Below is a small trained network, with its code and all its weights. Each question gives an input and a target symbol and asks what happens when units are switched off, that is, made to give their printed mean instead of their output.

import numpy as np


def w(rows, s, z=0):
    codes = np.array(rows[::2]) - 128.0
    scale = np.full(codes.shape[1], s)
    scale[-1] = z or s
    return codes * scale


def softmax(a):
    e = np.exp(a - a.max(-1, keepdims=True))
    return e / e.sum(-1, keepdims=True)


def log_softmax(a):
    a = a - a.max(-1, keepdims=True)
    return a - np.log(np.exp(a).sum(-1, keepdims=True))


def net(x, mask):
    ids = ['Ξαβγδεζηλμπστψω'.index(c) for c in x.split()]
    T = len(ids)
    res = E[ids] + P[:T]
    u = 0
    for l in range(3):
        r = res
        for j in range(2):
            rows = slice(2 * j, 2 * j + 2)
            q, k, v = (r @ M[l][rows].T for M in (Q, K, V))
            z = softmax(np.where(np.tri(T) > 0, q @ k.T / 2**0.5, -1e9)) @ v
            o = O[l][rows]
            res = res + np.where(mask[u + j], z, o[:, -1]) @ o[:, :-1]
        u += 2
    return log_softmax(res[-1] @ U[:, :-1].T + U[:, -1])


Q, K, V, O = {}, {}, {}, {}
E = w([
[22,134,140,206,185,89,106,176],'Ξ',
[51,166,76,190,129,171,210,61],'α',
[174,91,169,176,206,72,175,126],'β',
[28,146,153,139,89,61,227,85],'γ',
[79,104,171,134,131,132,124,53],'δ',
[50,73,173,74,209,174,104,110],'ε',
[117,64,155,197,107,143,66,80],'ζ',
[160,175,165,221,78,54,92,165],'η',
[28,151,146,141,159,223,154,220],'λ',
[94,111,247,68,100,191,72,129],'μ',
[120,33,191,129,93,41,35,122],'π',
[134,104,66,192,107,48,252,182],'σ',
[23,143,173,149,28,142,39,52],'τ',
[124,167,145,94,230,192,4,136],'ψ',
[122,201,230,202,145,137,88,59],'ω',
],0.016)
P = w([
[167,111,63,181,112,62,214,157],'0',
[113,110,100,209,122,84,196,171],'1',
[94,108,123,204,133,98,184,180],'2',
[86,114,120,196,148,110,166,190],'3',
[74,98,135,190,154,114,154,192],'4',
[66,99,162,178,165,119,139,191],'5',
[60,106,170,177,174,134,124,190],'6',
[56,102,188,172,183,127,105,195],'7',
[39,103,202,165,195,133,88,193],'8',
[41,103,221,161,208,132,63,193],'9',
[31,98,254,163,199,127,52,194],'10',
[26,87,241,155,202,131,36,214],'11',
[25,89,243,164,222,133,53,213],'12',
],0.0055)
Q[0] = w([
[34,102,191,248,148,106,123,132],'L0H1',
[131,109,131,104,105,182,147,126],'L0H1',
[156,162,120,98,139,107,151,156],'L0H2',
[121,140,134,98,123,85,116,129],'L0H2',
],0.017)
K[0] = w([
[48,141,171,97,162,198,126,254],'L0H1',
[104,140,109,127,92,157,149,73],'L0H1',
[108,135,79,162,128,90,173,154],'L0H2',
[106,138,127,158,119,77,141,113],'L0H2',
],0.016)
V[0] = w([
[183,240,62,212,45,163,98,126],'L0H1',
[157,183,170,114,41,188,142,254],'L0H1',
[95,118,107,223,135,162,121,138],'L0H2',
[106,117,167,71,151,201,124,228],'L0H2',
],0.0073)
O[0] = w([
[140,165,9,254,47,179,56,130,1],'L0H1',
[138,84,207,156,44,174,131,233,249],'L0H1',
[35,73,92,244,118,139,126,88,224],'L0H2',
[114,113,180,91,144,129,149,182,193],'L0H2',
],0.0083,0.0051)
Q[1] = w([
[114,139,171,167,169,67,110,9],'L1H1',
[21,37,208,213,135,112,84,194],'L1H1',
[3,110,186,246,226,138,198,205],'L1H2',
[73,203,183,84,73,44,188,113],'L1H2',
],0.0076)
K[1] = w([
[75,129,108,105,185,195,148,216],'L1H1',
[98,121,197,144,153,145,62,133],'L1H1',
[10,146,154,145,183,193,106,197],'L1H2',
[76,200,155,83,92,112,162,123],'L1H2',
],0.013)
V[1] = w([
[221,2,138,165,81,41,83,116],'L1H1',
[43,83,51,25,64,79,52,149],'L1H1',
[89,220,159,99,84,115,197,45],'L1H2',
[52,158,147,134,205,85,133,197],'L1H2',
],0.0065)
O[1] = w([
[206,66,156,152,131,7,104,50,119],'L1H1',
[79,23,2,19,35,115,64,244,121],'L1H1',
[191,226,66,26,84,240,214,197,97],'L1H2',
[25,188,62,89,133,140,101,152,249],'L1H2',
],0.0075,0.015)
Q[2] = w([
[42,143,112,156,149,123,53,78],'L2H1',
[5,114,254,142,117,122,112,179],'L2H1',
[46,97,103,184,157,153,98,150],'L2H2',
[243,95,178,153,109,162,150,194],'L2H2',
],0.0078)
K[2] = w([
[13,146,105,190,153,99,1,127],'L2H1',
[82,160,228,73,151,105,54,160],'L2H1',
[93,150,153,143,142,107,30,137],'L2H2',
[207,120,134,162,53,119,177,72],'L2H2',
],0.0081)
V[2] = w([
[161,42,132,101,162,159,254,153],'L2H1',
[37,120,13,219,238,42,216,160],'L2H1',
[139,180,106,168,237,125,15,180],'L2H2',
[89,224,86,189,59,5,189,183],'L2H2',
],0.0064)
O[2] = w([
[87,68,183,179,211,109,166,223,45],'L2H1',
[114,145,81,159,216,74,47,140,246],'L2H1',
[241,128,137,124,164,152,41,214,251],'L2H2',
[78,178,168,144,46,1,94,70,149],'L2H2',
],0.0097,0.011)
U = w([
[127,225,159,39,150,58,53,150,57],'Ξ',
[95,185,72,209,135,208,141,133,91],'α',
[200,175,201,103,205,69,149,116,129],'β',
[121,220,146,72,121,71,154,157,109],'γ',
[146,157,142,69,166,135,125,76,152],'δ',
[91,108,112,81,192,146,134,139,141],'ε',
[126,17,142,183,181,184,72,37,126],'ζ',
[219,202,154,164,76,81,119,212,142],'η',
[53,98,174,241,146,157,82,188,2],'λ',
[167,170,211,123,77,119,177,217,239],'μ',
[167,67,138,37,132,40,101,146,137],'π',
[168,113,102,184,111,64,151,226,166],'σ',
[77,93,58,106,33,157,74,183,119],'τ',
[236,156,75,141,114,189,82,221,193],'ψ',
[140,244,252,198,156,214,85,87,74],'ω',
],0.0039,0.0083)

Each question gives the input, a string of symbols that net reads in full, and the target symbol t.
The units are the heads (2 rows each of Q, K, V and O). Each row of codes is followed by its name. A weight is (code - 128) times the scale printed after its matrix; where a second scale follows, it is the last column's (O and U).
mask holds one flag per head, layer by layer. A switched-off head (its flag False) gives its mean, the last column of its rows in O, instead of its output. The means were averaged over made-up inputs and are rounded, as every weight is.
A unit's drop is (log p(t) with every unit on - log p(t) with that unit switched off) / (log p(t) with every unit on - log p(t) with every unit switched off).
The circuit of an input: a set's keep is (log p(t) with only the set's units on - log p(t) with every unit switched off) / (log p(t) with every unit on - log p(t) with every unit switched off). Starting from all 6 units, units are removed one at a time, each time the one whose removal leaves the highest keep (on an exact tie, the one counted first), for as long as the keep stays at least 0.8.
units of the circuit, in order: the units of the circuit, biggest drop first
unit that matters most: the unit with the biggest drop
which heads matter: for each layer, one digit per head in row order, 1 if its drop is at least 0.15 and else 0, layers parted by /
input Ξ ψ α ψ δ ω, target ψ: units of the circuit, in order => [L2H2 L0H1]
input μ α ζ ζ Ξ α μ ζ α Ξ, target Ξ: unit that matters most => L1H2
input δ γ μ δ ω ω ζ ψ β, target ψ: which heads matter => 00 / 00 / 01
input δ α δ ζ ω μ δ β δ ω α ω, target μ: units of the circuit, in order => [L2H1 L1H2 L0H1]
input ω Ξ ε σ τ, target ε: units of the circuit, in order => [L0H1 L2H2 L2H1 L1H2]
input ω β μ ε Ξ α π ε ε, target ε: units of the circuit, in order => [L0H1 L2H2 L1H1]
input ζ α β γ β ζ ζ τ λ μ α, target μ: units of the circuit, in order => [L2H1 L0H1]
input ε ε λ β ω ζ ζ η ψ λ γ, target ψ: which heads matter => 00 / 11 / 01
input λ η μ, target μ: units of the circuit, in order => [L2H1 L0H2]
input α α ψ τ α β α β, target ψ: units of the circuit, in order => [L2H2 L0H1 L1H1]
input ω δ λ ζ, target λ: which heads matter => 11 / 00 / 10
input π β α, target α: which heads matter => 10 / 10 / 01
input ζ ω Ξ β σ Ξ β ε α, target ε: units of the circuit, in order => [L0H1 L2H2 L1H1]
input α α γ Ξ τ τ, target Ξ: unit that matters most => L2H1
input λ λ π, target π: units of the circuit, in order => [L0H1 L1H1]
input ψ λ μ α, target μ: which heads matter => 11 / 00 / 10
input γ δ α α λ, target λ: units of the circuit, in order => [L2H1 L0H1 L0H2]
input β α β Ξ η ζ τ Ξ α ζ τ τ α, target Ξ: which heads matter => 10 / 01 / 11
input λ λ ζ λ ζ, target λ: units of the circuit, in order => [L0H2 L2H1 L0H1]
input π λ τ α α ψ η, target ψ: unit that matters most => L2H2
input α γ Ξ η ω ζ, target Ξ: which heads matter => 10 / 00 / 11
input τ δ β ε η δ ζ ζ γ, target ε: which heads matter => 10 / 00 / 11
input σ τ τ, target τ: units of the circuit, in order => [L1H1 L0H1]
input α Ξ ω ζ ψ ω λ σ ζ α μ, target μ: units of the circuit, in order => [L2H1 L0H1]
input δ ψ ζ ζ, target ψ: which heads matter => 10 / 00 / 01
input α δ δ Ξ β τ η α δ ζ γ ψ ε, target ε: which heads matter => 11 / 00 / 01
